[154  47 162 192  69 139] = Lasu
[128 157 125 176 114 148] = basop
[154 139 191  69 162  47] = Nov
[104 118 140 117 142 133] = monul
[129 107 101 161 103 104] = Geni
[176 125 157 114 148 129] = fufi
[ 94 105 174 108 142 116] = gokev
perm: [104 103 161 101 107 129] | Geni
perm: [162 192  69 139 154  47] | Lasu
perm: [129 148 114 157 125 176] | fufi
perm: [139 191  69 162  47 154] | Nov

[177 105 118  55 118 146  94] = Vama
[181 146 159  85 128 147 153] = bevus
[138 147 136 130 165  82 142] = bugu
[178 149 144 113 130 143 156] = potu
[113 131 144 149 143 178 156] = Vop
[175 108 119  47 120 148 103] = sopo
[113 155 149 144 178 131 143] = veva
[119 147 103 108 175 120  47] = Vuk
perm: [156 178 149 144 113 130 143] | potu
perm: [ 47 103 108 119 120 147 175] | Vuk
perm: [ 47 103 108 119 120 148 175] | sopo
perm: [113 131 143 144 149 156 178] | Vop
perm: [120 148 103 175 108 119  47] | sopo

[130 137 130 129 128 124 109 122 119 172 113 130 125 150 119  89 127 129
 139 139 125 133 115 131 148 152 169 124 128 129 122 126 156 149 127 120
 115]  nam
[130 122 128 148 130 125 137 124 133 113 172 156 119 109 139 125 139 149
 122 119 130 115 150 124 130 115 127 152 127 129 126 131 129 128  89 169
 120]  bodod
[129  89 113 137 139 130 109 133 169 115 128 172 148 124 115 139 124 130
 118 125 122 129 127 152 125 128 129 126 149 156 122 150 131 127 120 130
 119]  vak
[139 152 169 124 150 126 127 128 115 128 120 122 113 125 129 125 137 149
 148 156 172 130 127 109 119 139 122 124 129 129  89 131 130 130 115 119
 133]  vin
perm: [156 122 150 131 127 120 130 119 129  89 113 137 139 130 109 133 169 115
 128 172 148 124 115 139 124 130 118 125 122 129 127 152 125 128 129 126
 149] | vak
perm: [120 113 122 128 128 115 124 125 150 127 137 115 109 124 133  89 130 149
 129 130 139 139 172 156 131 169 148 119 126 129 127 129 122 118 152 125
 130] | vak
perm: [ 89 109 113 115 115 119 119 120 122 122 124 124 125 125 126 127 127 128
 128 129 129 130 130 130 130 131 133 137 139 139 148 149 150 152 156 169
 172] | bodod
perm: [ 89 169 120 130 122 128 148 130 125 137 124 133 113 172 156 119 109 139
 125 139 149 122 119 130 115 150 124 130 115 127 152 127 129 126 131 129
 128] | bodod

[154 129  94 147 112 139  87 148 199 135 168  69 123] : zoli
[ 44 134 107 160  80 157 120 118 172 127  95  89 142] : Por
[129 124  94 122 143  93 121  92 130 157 186  38 137] : ful
[198 128 103 120 113 151 166 113 156 137 126 128 135] : luze
[ 43 107 134 120  95 118  89 157  80 160 142 172 127] : Bamom
[113 113 103 151 120 128 126 137 156 166 198 128 134] : kupo
[151 113 133 120 137 126 198 166 113 156 103 128 128] : Zokep
[154  87 139  94 135 147 123 111 199 148 168  69 129] : poden
perm: [160 157  80 172  95 142 107 120  89  44 118 127 134] | Por
perm: [148 135  87 129 168 139 147 111  69 154 199  94 123] | poden
perm: [103 113 113 120 126 128 128 133 137 151 156 166 198] | Zokep
perm: [134 128 198 166 156 137 126 128 120 151 103 113 113] | kupo
perm: [126 156 128 133 166 151 103 113 137 120 198 128 113] | Zokep
perm: [ 44  80  89  95 107 118 120 127 134 142 157 160 172] | Por

